Below is a small trained network, with its code and all its weights. Each question gives an input and a target symbol and asks what happens when units are switched off, that is, made to give their printed mean instead of their output.

import numpy as np


def w(rows, s, z=0):
    codes = np.array(rows[::2]) - 128.0
    scale = np.full(codes.shape[1], s)
    scale[-1] = z or s
    return codes * scale


def norm(h):
    return h / np.sqrt((h * h).mean(-1, keepdims=True) + 1e-5)


def f(y):
    return y / 2 * (1 + np.tanh(0.7978845608 * (y + 0.044715 * y**3)))


def softmax(a):
    e = np.exp(a - a.max(-1, keepdims=True))
    return e / e.sum(-1, keepdims=True)


def log_softmax(a):
    a = a - a.max(-1, keepdims=True)
    return a - np.log(np.exp(a).sum(-1, keepdims=True))


def net(x, mask):
    ids = ['ΘΠΦΩγελστψ'.index(c) for c in x.split()]
    T = len(ids)
    res = E[ids] + P[:T]
    r = norm(res)
    for j in range(3):
        rows = slice(4 * j, 4 * j + 4)
        q, k, v = (r @ M[0][rows].T for M in (Q, K, V))
        z = softmax(np.where(np.tri(T) > 0, q @ k.T / 4**0.5, -1e9)) @ v
        o = O[0][rows]
        res = res + np.where(mask[j], z, o[:, -1]) @ o[:, :-1]
    y = f(norm(res) @ A[0][:, :-1].T + A[0][:, -1])
    res = res + np.where(mask[3:19], y, B[0][:, -1]) @ B[0][:, :-1]
    return log_softmax(norm(res)[-1] @ U[:, :-1].T + U[:, -1])


Q, K, V, O, A, B = {}, {}, {}, {}, {}, {}
E = w([
[110,205,165,139],'Θ',
[119,2,198,206],'Π',
[118,202,163,142],'Φ',
[82,218,168,155],'Ω',
[105,167,114,208],'γ',
[141,163,167,92],'ε',
[101,181,193,167],'λ',
[127,182,172,123],'σ',
[65,202,218,126],'τ',
[242,231,103,141],'ψ',
],0.014)
P = w([
[115,85,83,100],'0',
[92,84,208,197],'1',
[163,159,254,152],'2',
[230,2,206,85],'3',
[77,74,163,222],'4',
[171,169,229,157],'5',
[208,8,163,83],'6',
[68,75,140,225],'7',
[149,175,203,159],'8',
],0.0098)
Q[0] = w([
[168,173,172,72],'h1',
[109,79,205,170],'h1',
[170,112,173,12],'h1',
[66,139,157,220],'h1',
[220,92,106,15],'h2',
[175,38,63,194],'h2',
[68,108,147,162],'h2',
[134,188,62,209],'h2',
[232,173,120,193],'h3',
[116,201,163,113],'h3',
[52,113,124,200],'h3',
[110,109,67,146],'h3',
],0.011)
K[0] = w([
[132,123,140,178],'h1',
[134,196,143,93],'h1',
[171,114,192,103],'h1',
[94,201,7,108],'h1',
[165,167,252,172],'h2',
[70,136,155,84],'h2',
[92,167,118,119],'h2',
[130,152,53,76],'h2',
[160,147,127,197],'h3',
[48,162,151,79],'h3',
[86,167,54,50],'h3',
[116,152,81,106],'h3',
],0.016)
V[0] = w([
[107,175,135,62],'h1',
[244,137,136,102],'h1',
[144,90,106,157],'h1',
[150,118,130,158],'h1',
[64,131,149,110],'h2',
[159,202,108,133],'h2',
[57,84,44,153],'h2',
[145,76,133,78],'h2',
[100,159,148,62],'h3',
[138,125,85,138],'h3',
[80,115,81,216],'h3',
[136,182,40,170],'h3',
],0.011)
O[0] = w([
[111,123,68,164,164],'h1',
[115,183,94,93,121],'h1',
[228,150,144,52,69],'h1',
[72,156,201,137,126],'h1',
[154,4,84,66,160],'h2',
[178,251,136,3,92],'h2',
[124,64,200,116,39],'h2',
[33,53,112,24,115],'h2',
[128,146,88,173,140],'h3',
[165,31,78,115,55],'h3',
[220,183,170,183,102],'h3',
[182,11,165,143,3],'h3',
],0.006,0.0061)
A[0] = w([
[112,157,81,67,139],'n1',
[144,80,90,7,74],'n2',
[143,122,83,116,203],'n3',
[86,93,90,124,253],'n4',
[77,133,151,190,104],'n5',
[153,148,95,116,81],'n6',
[139,176,119,121,164],'n7',
[154,117,184,106,99],'n8',
[172,134,104,151,141],'n9',
[110,80,171,108,134],'n10',
[137,68,157,117,41],'n11',
[120,49,154,119,56],'n12',
[156,76,107,125,150],'n13',
[133,132,171,120,79],'n14',
[196,152,139,111,158],'n15',
[77,153,173,131,93],'n16',
],0.016,0.0034)
B[0] = w([
[144,79,141,118,152],'n1',
[222,121,254,112,130],'n2',
[166,68,102,113,127],'n3',
[148,147,184,63,170],'n4',
[173,148,100,136,254],'n5',
[100,137,104,164,128],'n6',
[119,116,109,175,176],'n7',
[145,131,84,88,143],'n8',
[74,100,172,164,138],'n9',
[142,175,117,111,161],'n10',
[96,192,94,103,146],'n11',
[86,211,87,99,166],'n12',
[218,216,130,136,135],'n13',
[89,127,69,140,141],'n14',
[83,80,104,87,159],'n15',
[145,68,135,167,205],'n16',
],0.0097,0.0087)
U = w([
[25,56,96,89,149],'Θ',
[181,98,133,163,83],'Π',
[122,92,93,164,98],'Φ',
[89,96,60,165,77],'Ω',
[234,82,142,158,113],'γ',
[47,87,248,167,113],'ε',
[178,73,235,72,255],'λ',
[223,101,57,151,175],'σ',
[136,130,172,165,105],'τ',
[165,254,142,92,119],'ψ',
],0.0095,0.0051)

Each question gives the input, a string of symbols that net reads in full, and the target symbol t.
The units are the heads (4 rows each of Q, K, V and O) and the neurons (one row each of A and B). Each row of codes is followed by its name. A weight is (code - 128) times the scale printed after its matrix; where a second scale follows, it is the last column's (O, A, B and U).
mask holds one flag per unit, heads first, then neurons. A switched-off unit (its flag False) gives its mean, the last column of its rows in O or B, instead of its output. The means were averaged over made-up inputs and are rounded, as every weight is.
A unit's drop is (log p(t) with every unit on - log p(t) with that unit switched off) / (log p(t) with every unit on - log p(t) with every unit switched off).
The circuit of an input: a set's keep is (log p(t) with only the set's units on - log p(t) with every unit switched off) / (log p(t) with every unit on - log p(t) with every unit switched off). Starting from the 12 units with the biggest drops (on a tie, the unit counted first), units are removed one at a time, each time the one whose removal leaves the highest keep (on an exact tie, the one counted first), for as long as the keep stays at least 0.8.
units of the circuit, in order: the units of the circuit, biggest drop first
unit that matters most: the unit with the biggest drop
k most important neurons: the k neurons with the biggest drops, biggest first
heads that matter: for each layer, one digit per head in row order, 1 if its drop is at least 0.15 and else 0, layers parted by /
drop when u is switched off: that unit's drop, to one decimal
input ε Π Π Π Ω γ σ Ω, target Θ: units of the circuit, in order => (h3; h2)
input Π τ ε ε λ σ Ω σ, target ε: units of the circuit, in order => (h2; n4)
input γ Ω γ Π Θ σ Π ε, target λ: heads that matter => 111
input Π Π ε ε ψ, target ε: unit that matters most => n9
input γ ε ε Φ ε, target λ: heads that matter => 110
input Π λ Θ ε Π σ Π Φ, target ε: heads that matter => 010
input ψ Θ ψ σ, target Θ: heads that matter => 010
input γ ψ ψ Π σ, target λ: units of the circuit, in order => (h1; h3)
input γ Ω Π Ω Ω Π σ σ, target λ: units of the circuit, in order => (h2; h1)
input τ σ λ σ, target Θ: heads that matter => 000
input ε Π σ ε ε ψ Φ Π, target Θ: heads that matter => 011
input ε σ ε ε Π λ σ Ω, target Θ: units of the circuit, in order => (h3; h2)
input ε Π Φ λ ψ, target Θ: heads that matter => 111
input Π ψ Ω Π τ σ γ ε, target ε: units of the circuit, in order => (h2)
input ε γ Ω Π γ, target Θ: heads that matter => 011
input Φ Π Π Π, target ψ: 2 most important neurons => (n12; n13)
input ε Π Π Π Π ψ Π Θ, target Θ: drop when n14 is switched off => 0.0
input ψ Ω Π ψ τ, target ψ: drop when n9 is switched off => 0.1
input Π ε Θ, target ε: drop when n13 is switched off => 0.1
input ε σ τ Π τ ε ψ ε, target Θ: most important neuron => (n4)
